Each row has a name. Each question is about the rows just above it.

[139 149 146 148 146 153 153 158 146 161]  sarep
[125  84 108 108 108  84  84 108  84  73]  kez
[125 116 108 108  95  92  84 149 160 159]  Dudas
Repeated in Dudas:  [108]
Where do [125 116 108 108  95  92  84 149 160 159] appear?  Dudas
The row with [139 149 146 148 146 153 153 158 146 161] is  sarep
Which row holds [125  84 108 108 108  84  84 108  84  73]?  kez

[91 91 91 91] : kosu
[119 126 119 126] : pilin
[129 129 129 132] : nizo
[102 132 132 133] : boki
[102  75 102 102] : vizug
Repeated in boki:  [132]
Which value appears more than once in vizug?  [102]
Which value appears more than once in nizo?  [129]
The value that kosu holds more than once:  [91]
Whose row is [129 129 129 132]?  nizo
[119 126 119 126] is in which row?  pilin
The row with [91 91 91 91] is  kosu

[130 127 139 138 148 147 109 117 127 154 135 126 153 132 124 120 143 108
 129 161 136 138  91 130  84 107 135 124 145 101 136  96 166 136 152 109
 143 120 137 149 110 134 126 104 145 120 133  98 104 127] = Muve
[173 106 107 121 122 149 132 125 142 143 100 114 124 151 100 107  98 135
 126 156 139 113 157 116 129 129 139 108 150 146 114 129 133 104 134 184
 123 107 128 118 135 153 124 135 128 120 120 122 148 123] = Moke
[126 155 127 159 146 112 131 100 132 145 171 114 146 139 136 131 144  94
 136 104 133 121 129 133 130 134  81 115 150  90 125 125 120 129 100  99
 121 115 126 110 127 104  99 129 144 130 125 119 123 150] = zapi
[ 98 136 109 167 115 148 146 113 127 161 138 162 134 145 153 135 131 113
 113 161 128 118 110 143 125 130 136 127 145 113 120 116 136 137 160 118
 137 122 175 122 140 134 121 102 130 137 155 149 132 154] = Kisam
[118 113 131 125 156 131 131 109 143 135 112 129 120 145  77 123 120 102
 133 107 144 110 135 133 110 128 155 120 139 128  95 111 135 156 110 147
 123 127 130 141  97 122 157  86 154  94 141 120 143 116] = guz
[120 115  99 123 107 148 143 163 128 139 122 144 114  97 117 141 107 128
 111 132 122 142 157 152 140 123 176 129  97 128 125 134 119 148 122 154
 132 139 123 134 124 125 153 133 138 129 134 176 160 145] = vulu
[116 136 175 115 148 136 103 120 128 102 132 112 142 131 124 117 149 132
 135 105 130 143  94 113 109 116 114 143 120 120 142 136 141 142 122  92
 136 140 105 143 108 122 137 127 122 121 121  88  98  97] = Nibov
[152 113 119 113 120 155 110 136 122 145 102 124 142 131 153 120 117 155
 114 173 125 124 122 129 113 111 135 135 127 135 149 117 159 105 180 149
 139 129 128 147 158 155 131 153 116 143 117 118 113 135] = Mun
[163 140 139 119 114 124 112 159 114 112 150 113 138  94 149 125 147 143
 141 147 114 137 111 107 127 123 106 127 122 127 165 144 122  98 121 102
 139 118 109 118 123 132  93 160 116 148 107 112 111 118] = malod
[136 126 110 131 104 132 141 123 119 125 112 138 117 143 166 133 116 157
 122 144 122 101 144 123 157 146 111 129 134 159 129 149 115  93 156 147
 128 126 150 111 176 144 112 150 100 150 127 144 125 141] = Dud
[160 111 116  99 105 143 123 159 132 110 103 132 109 105 145 134 120 165
 135 157 115 120 136 115 139 137 139 132 116 172 141 149 121  91 148 151
 145 126 129 132 146 147 119 148 107 142 118 133 125 119] = nodi
Whose row is [120 115  99 123 107 148 143 163 128 139 122 144 114  97 117 141 107 128
 111 132 122 142 157 152 140 123 176 129  97 128 125 134 119 148 122 154
 132 139 123 134 124 125 153 133 138 129 134 176 160 145]?  vulu
[160 111 116  99 105 143 123 159 132 110 103 132 109 105 145 134 120 165
 135 157 115 120 136 115 139 137 139 132 116 172 141 149 121  91 148 151
 145 126 129 132 146 147 119 148 107 142 118 133 125 119] is in which row?  nodi
Whose row is [118 113 131 125 156 131 131 109 143 135 112 129 120 145  77 123 120 102
 133 107 144 110 135 133 110 128 155 120 139 128  95 111 135 156 110 147
 123 127 130 141  97 122 157  86 154  94 141 120 143 116]?  guz

[115 115 115 159 140 115] -> sig
[129 177 121 177 177 174] -> kofu
[144  89  91 168 166 177] -> mikof
[115 115 164 115 140 166] -> dubi
[111 123 190 169 148 142] -> zag
Which value appears more than once in dubi?  [115]
Whose row is [115 115 164 115 140 166]?  dubi
Repeated in sig:  [115]
The value that kofu holds more than once:  [177]
Whose row is [115 115 115 159 140 115]?  sig
[144  89  91 168 166 177] is in which row?  mikof

[149 132 147 118] -> daser
[179 121 114 147] -> pufav
[117 117 117 100] -> luter
[80 80 80 80] -> zuses
[167 120 120 164] -> Neki
[102 120 137 100] -> vune
[100  84 135 113] -> pib
[119 182 123  98] -> keres
[109 112 112 112] -> ropo
[99 99 99 99] -> Tur
[120 181 151 100] -> potos
[163 135 155 130] -> pinar
The value that Tur holds more than once:  [99]
The value that zuses holds more than once:  [80]
The value that luter holds more than once:  [117]
Whose row is [120 181 151 100]?  potos
Repeated in ropo:  [112]
Which value appears more than once in Neki?  [120]

[ 78 128 141 136 142 159 131]  Lig
[ 78 128 141 159 159 128 131]  doga
[116 116 116 116 114 148 148]  gef
[116 116 116 116 114 148 148] is in which row?  gef
Where do [ 78 128 141 136 142 159 131] appear?  Lig
Whose row is [ 78 128 141 159 159 128 131]?  doga

[151 151 151 135 151 151 151 151 151 131 151] -> mizul
[140 140 140 146 140 140 140 140 140 181 140] -> Gata
[101 101 101 185 101 101 101 101 101  99 101] -> Fozi
[142 142 142 144 142 142 142 142 142 117 142] -> kizez
[101 101 101 186 101 101 101 101 101 114 101] -> tiget
[120 120 120 167 120 120 120 120 120 132 120] -> mab
[121 121 121 166 121 121 121 121 121 137 121] -> lupu
[156 156 156 156 156 156 156 156 156 166 156] -> rubop
[170 170 170 117 170 170 170 170 170 151 170] -> raf
[122 122 122 165 122 122 122 122 122 138 122] -> dufa
Repeated in raf:  [170]
Which value appears more than once in rubop?  [156]

[155 111 102 151 128 161 193] -> tikub
[161 116 133 127 138 154 136] -> dup
[122 136 119 135 154 115 119] -> mon
[176 187 181  91 105 187 138] -> dapiv
[145 127 103 148 126 152 152] -> Voliz
[ 97 147 130 125 189  86  90] -> podep
[164  97 153 112 118 176 165] -> zal
[140 117 118 137 125 147 164] -> redi
[ 95 133 126 128 145 106 136] -> Tafep
The value that Voliz holds more than once:  [152]
Repeated in dapiv:  [187]
Repeated in mon:  [119]

[130 126 133 126 122 126 133 108 123]  mipi
[129 126 133 139 152 139 105 127 120]  gora
[130 126 133 142 125 146 133 140 120]  nim
[130 126 133 140 122 175 132 127 175]  puso
[119 126 133 117 122 128 133 127 117]  Div
[130 126 133 142 126 146 133 142 120]  Zis
[135 126 133 127  91 139 127 127 120]  kabi
[130 126 133 142 126 139 133 127  92]  Pumif
[130 126 133 142 103 139 155 127 120]  notov
[130 126 133 142 135 145 131 141 120]  ninal
[130 126 133 142 122 139 133 127  91]  suk
[130 126 133 142 100 139 158 127 120]  tegik
Whose row is [130 126 133 126 122 126 133 108 123]?  mipi
The value that kabi holds more than once:  [127]
The value that suk holds more than once:  [133]
Which value appears more than once in puso?  [175]

[ 67 148 128 191 129 132 147 159 143 126  97 107 131  94 137] : Nul
[ 67 148 128 191 129 132 147 159 143 126  97 107 143  70 137] : memel
[140 135 145 111 124 134 121 119 145 140 129 145 140 122 122] : lesik
Repeated in memel:  [143]
[140 135 145 111 124 134 121 119 145 140 129 145 140 122 122] is in which row?  lesik

